Below are the code and all the weights of a small trained network. Each question names an input and a class and asks about switching units off, where a switched-off unit gives its printed mean instead of its output.

import numpy as np


def w(rows, s, z=0):
    codes = np.array(rows[::2]) - 128.0
    scale = np.full(codes.shape[1], s)
    scale[-1] = z or s
    return codes * scale


def f(y):
    return np.maximum(y, 0)


def log_softmax(a):
    a = a - a.max(-1, keepdims=True)
    return a - np.log(np.exp(a).sum(-1, keepdims=True))


def net(x, mask):
    res = np.array(x, float).reshape(1, 3) / 4 @ E
    y = f(res @ A[0][:, :-1].T + A[0][:, -1])
    res = res + np.where(mask, y, B[0][:, -1]) @ B[0][:, :-1]
    return log_softmax(res[-1] @ U[:, :-1].T + U[:, -1])


A, B = {}, {}
E = w([
[149,115,190,147,122,17,125,105,187],'x0',
[123,121,154,133,113,139,250,156,130],'x1',
[217,142,156,158,191,107,122,177,45],'x2',
],0.012)
A[0] = w([
[73,145,103,120,136,160,82,109,149,164],'n1',
[175,122,157,127,155,126,176,155,113,162],'n2',
[93,114,133,109,105,127,208,121,161,108],'n3',
[148,132,170,131,116,73,123,117,133,108],'n4',
[179,125,150,126,139,58,33,125,134,211],'n5',
[101,150,117,119,106,164,174,131,107,104],'n6',
[62,115,117,132,102,127,133,124,171,103],'n7',
[129,115,136,118,145,121,128,126,146,130],'n8',
[175,131,145,113,120,138,90,160,104,77],'n9',
[184,130,167,132,137,61,118,138,129,87],'n10',
[153,108,114,135,151,133,86,140,82,126],'n11',
[82,117,119,120,103,117,91,77,153,150],'n12',
[110,140,108,118,102,153,97,116,113,145],'n13',
[182,117,148,127,141,138,250,165,93,254],'n14',
],0.017,0.0031)
B[0] = w([
[163,105,106,119,113,175,54,117,86,196],'n1',
[143,142,95,140,142,70,103,164,52,194],'n2',
[46,197,129,147,140,178,91,70,182,204],'n3',
[177,169,91,107,133,119,148,199,75,177],'n4',
[2,180,156,197,132,129,165,62,78,223],'n5',
[91,39,147,176,113,51,133,99,75,187],'n6',
[155,151,135,114,140,154,50,146,187,195],'n7',
[141,127,133,149,150,133,108,156,139,140],'n8',
[105,168,137,91,75,100,52,113,149,169],'n9',
[136,123,130,149,114,122,192,145,13,192],'n10',
[134,194,125,148,133,157,56,119,159,183],'n11',
[198,220,112,93,132,115,91,172,139,197],'n12',
[106,74,144,149,83,135,54,159,105,171],'n13',
[77,106,150,170,126,96,240,134,15,254],'n14',
],0.015,0.019)
U = w([
[155,134,135,71,203,99,160,40,172,4],'0',
[46,99,150,145,149,159,218,65,154,7],'1',
[203,182,70,15,170,166,96,210,217,1],'2',
[134,98,123,160,147,61,226,190,11,226],'3',
[254,87,141,80,168,124,142,120,234,8],'4',
[168,128,71,74,109,202,6,140,156,172],'5',
[64,235,130,156,142,152,110,91,125,245],'6',
],0.008,0.0023)

Each question gives the input, the list of numbers given to net, and the class t.
The units are the neurons (one row each of A and B). Each row of codes is followed by its name. A weight is (code - 128) times the scale printed after its matrix; where a second scale follows, it is the last column's (A, B and U).
mask holds one flag per neuron, in row order. A switched-off neuron (its flag False) gives its mean, the last column of its row in B, instead of its output. The means were averaged over made-up inputs and are rounded, as every weight is.
A unit's drop is (log p(t) with every unit on - log p(t) with that unit switched off) / (log p(t) with every unit on - log p(t) with every unit switched off).
The circuit of an input: a set's keep is (log p(t) with only the set's units on - log p(t) with every unit switched off) / (log p(t) with every unit on - log p(t) with every unit switched off). Starting from the 12 units with the biggest drops (on a tie, the unit counted first), units are removed one at a time, each time the one whose removal leaves the highest keep (on an exact tie, the one counted first), for as long as the keep stays at least 0.8.
units of the circuit, in order: the units of the circuit, biggest drop first
most important unit: the unit with the biggest drop
k most important neurons: the k neurons with the biggest drops, biggest first
drop of u: that unit's drop, to one decimal
input [3,-4,4], class 6: units of the circuit, in order : n5
input [3,6,-3], class 6: 3 most important neurons : n3; n7; n10
input [-1,2,-5], class 5: units of the circuit, in order : n5; n14
input [1,-4,6], class 6: 2 most important neurons : n14; n11
input [-8,-2,7], class 6: 3 most important neurons : n11; n9; n10
input [4,0,-4], class 2: 2 most important neurons : n14; n5
input [-1,-2,4], class 6: 2 most important neurons : n14; n11
input [7,-4,-8], class 5: 2 most important neurons : n14; n7
input [5,-7,-6], class 5: 3 most important neurons : n14; n1; n12
input [-3,5,-2], class 1: 2 most important neurons : n3; n10
input [-3,-1,0], class 5: 2 most important neurons : n14; n5
input [4,5,-3], class 6: drop of n3 : 3.1
input [4,0,-7], class 2: drop of n5 : 0.1
input [7,8,-5], class 6: most important unit : n3
input [-1,4,-2], class 1: drop of n3 : 0.3
input [7,6,-4], class 6: drop of n3 : 4.4
